Here is a tiny trained network, its code and every weight. The questions are about switching its units off for an input and a class, where a switched-off unit gives its printed mean instead of its output.

import numpy as np


def w(rows, s, z=0):
    codes = np.array(rows[::2]) - 128.0
    scale = np.full(codes.shape[1], s)
    scale[-1] = z or s
    return codes * scale


def norm(h):
    return h / np.sqrt((h * h).mean(-1, keepdims=True) + 1e-5)


def f(y):
    return y / 2 * (1 + np.tanh(0.7978845608 * (y + 0.044715 * y**3)))


def log_softmax(a):
    a = a - a.max(-1, keepdims=True)
    return a - np.log(np.exp(a).sum(-1, keepdims=True))


def net(x, mask):
    res = np.array(x, float).reshape(1, 6) / 4 @ E
    u = 0
    for l in range(3):
        y = f(norm(res) @ A[l][:, :-1].T + A[l][:, -1])
        res = res + np.where(mask[u : u + 8], y, B[l][:, -1]) @ B[l][:, :-1]
        u += 8
    return log_softmax(norm(res)[-1] @ U[:, :-1].T + U[:, -1])


A, B = {}, {}
E = w([
[73,115,107,143,62],'x0',
[103,89,175,93,135],'x1',
[110,254,153,44,111],'x2',
[125,130,130,130,128],'x3',
[32,130,43,96,236],'x4',
[74,181,178,199,149],'x5',
],0.009)
A[0] = w([
[202,166,6,131,99,149],'0.n1',
[75,99,59,80,17,171],'0.n2',
[158,158,148,89,87,47],'0.n3',
[222,123,122,56,191,93],'0.n4',
[111,115,101,103,155,44],'0.n5',
[110,176,117,58,130,1],'0.n6',
[112,48,173,15,118,81],'0.n7',
[84,145,68,115,179,25],'0.n8',
],0.014,0.0041)
B[0] = w([
[25,72,219,145,78,238],'0.n1',
[223,193,136,121,251,254],'0.n2',
[105,159,71,111,64,182],'0.n3',
[204,196,119,141,230,229],'0.n4',
[151,52,125,35,92,143],'0.n5',
[96,180,48,170,35,178],'0.n6',
[28,89,193,173,64,210],'0.n7',
[119,77,180,19,150,205],'0.n8',
],0.019,0.005)
A[1] = w([
[142,75,93,151,101,108],'1.n1',
[87,162,231,134,178,253],'1.n2',
[110,38,161,154,109,32],'1.n3',
[249,110,182,95,59,37],'1.n4',
[172,25,50,154,98,27],'1.n5',
[198,70,93,163,204,42],'1.n6',
[155,142,52,162,148,211],'1.n7',
[159,147,149,186,44,26],'1.n8',
],0.014,0.0024)
B[1] = w([
[143,190,175,61,133,130],'1.n1',
[121,125,130,243,112,251],'1.n2',
[146,173,97,149,32,171],'1.n3',
[75,55,91,19,229,166],'1.n4',
[143,197,74,53,67,138],'1.n5',
[117,247,80,116,81,173],'1.n6',
[102,128,189,118,161,138],'1.n7',
[187,23,185,133,155,176],'1.n8',
],0.016,0.012)
A[2] = w([
[92,8,22,31,160,140],'2.n1',
[22,90,24,150,207,43],'2.n2',
[129,218,109,67,20,15],'2.n3',
[155,170,13,143,13,6],'2.n4',
[157,125,63,246,249,229],'2.n5',
[143,38,125,149,109,186],'2.n6',
[27,84,161,198,101,111],'2.n7',
[165,143,179,84,58,31],'2.n8',
],0.012,0.0016)
B[2] = w([
[125,55,178,6,151,197],'2.n1',
[248,56,138,97,130,165],'2.n2',
[196,174,86,107,33,181],'2.n3',
[135,224,161,97,72,181],'2.n4',
[119,221,166,68,213,254],'2.n5',
[98,162,177,37,106,176],'2.n6',
[152,72,199,208,47,238],'2.n7',
[134,148,72,54,130,143],'2.n8',
],0.017,0.0089)
U = w([
[152,33,149,17,167,137],'0',
[126,171,184,97,123,255],'1',
[160,216,101,79,56,94],'2',
[124,144,199,141,147,199],'3',
[118,213,144,117,253,64],'4',
[66,83,200,176,73,67],'5',
[103,97,75,151,153,53],'6',
],0.014,0.0084)

Each question gives the input, the list of numbers given to net, and the class t.
The units are the neurons (one row each of A and B). Each row of codes is followed by its name. A weight is (code - 128) times the scale printed after its matrix; where a second scale follows, it is the last column's (A, B and U).
mask holds one flag per neuron, layer by layer. A switched-off neuron (its flag False) gives its mean, the last column of its row in B, instead of its output. The means were averaged over made-up inputs and are rounded, as every weight is.
A unit's drop is (log p(t) with every unit on - log p(t) with that unit switched off) / (log p(t) with every unit on - log p(t) with every unit switched off).
The circuit of an input: a set's keep is (log p(t) with only the set's units on - log p(t) with every unit switched off) / (log p(t) with every unit on - log p(t) with every unit switched off). Starting from the 12 units with the biggest drops (on a tie, the unit counted first), units are removed one at a time, each time the one whose removal leaves the highest keep (on an exact tie, the one counted first), for as long as the keep stays at least 0.8.
circuit, biggest first: the units of the circuit, biggest drop first
most important unit: the unit with the biggest drop
k most important neurons: the k neurons with the biggest drops, biggest first
top k neurons in layer l: the k neurons of layer l with the biggest drops, biggest first
input [0,-8,3,0,-4,0], class 5: most important unit -> 0.n1
input [-4,8,2,1,1,-8], class 3: circuit, biggest first -> [0.n7; 0.n4]
input [-7,-1,7,0,-5,0], class 2: 4 most important neurons -> [0.n3; 1.n2; 0.n2; 0.n6]
input [-2,4,-8,-1,6,5], class 2: top 3 neurons in layer 0 -> [0.n1; 0.n2; 0.n7]
input [-8,4,4,2,4,-2], class 4: 2 most important neurons -> [0.n4; 0.n1]
input [2,-3,4,4,0,-8], class 3: circuit, biggest first -> [0.n1; 0.n2; 1.n2]
input [-8,1,7,4,-6,2], class 4: circuit, biggest first -> [1.n4; 2.n7; 2.n1]
input [1,-8,-3,-3,1,-8], class 3: 4 most important neurons -> [0.n1; 0.n2; 0.n4; 0.n7]
input [0,-8,0,-2,7,-8], class 3: top 2 neurons in layer 0 -> [0.n1; 0.n3]
input [-4,2,1,2,-3,3], class 4: 4 most important neurons -> [0.n5; 2.n5; 0.n8; 0.n1]
input [-1,-8,-1,1,-8,-2], class 0: 2 most important neurons -> [1.n8; 0.n7]
input [5,3,2,-4,4,-8], class 3: 4 most important neurons -> [0.n7; 0.n2; 0.n1; 2.n7]
input [1,7,-8,3,-2,-7], class 2: top 2 neurons in layer 1 -> [1.n3; 1.n5]
input [-5,8,-3,-5,-5,6], class 5: circuit, biggest first -> [0.n2; 2.n7]
input [-6,1,1,-3,2,-1], class 4: circuit, biggest first -> [0.n4]
input [1,0,3,-1,6,5], class 0: top 2 neurons in layer 0 -> [0.n1; 0.n7]
input [0,8,-8,1,-2,8], class 2: 4 most important neurons -> [1.n3; 0.n1; 0.n7; 0.n2]
input [6,-7,7,-6,6,3], class 2: circuit, biggest first -> [0.n6; 2.n3]
input [-5,8,-1,2,5,-7], class 5: 2 most important neurons -> [0.n7; 0.n2]
input [7,3,4,0,6,-1], class 4: 3 most important neurons -> [0.n2; 1.n4; 0.n3]
input [-8,7,1,0,1,2], class 4: most important unit -> 0.n4
input [5,-8,-3,5,3,-3], class 5: 2 most important neurons -> [0.n1; 0.n4]
input [1,3,7,0,-5,-5], class 2: 2 most important neurons -> [0.n3; 1.n2]
input [-2,-2,-6,6,-8,8], class 0: top 2 neurons in layer 1 -> [1.n8; 1.n4]
input [2,-6,-1,1,5,-1], class 5: 2 most important neurons -> [0.n1; 1.n4]
input [7,8,-8,2,-1,-1], class 2: top 2 neurons in layer 0 -> [0.n1; 0.n4]
input [4,-5,8,-5,0,-2], class 2: circuit, biggest first -> [2.n3]
input [-4,8,4,-1,6,-3], class 5: top 2 neurons in layer 0 -> [0.n7; 0.n2]
input [-6,-3,-4,0,7,5], class 0: 3 most important neurons -> [0.n8; 0.n2; 0.n4]
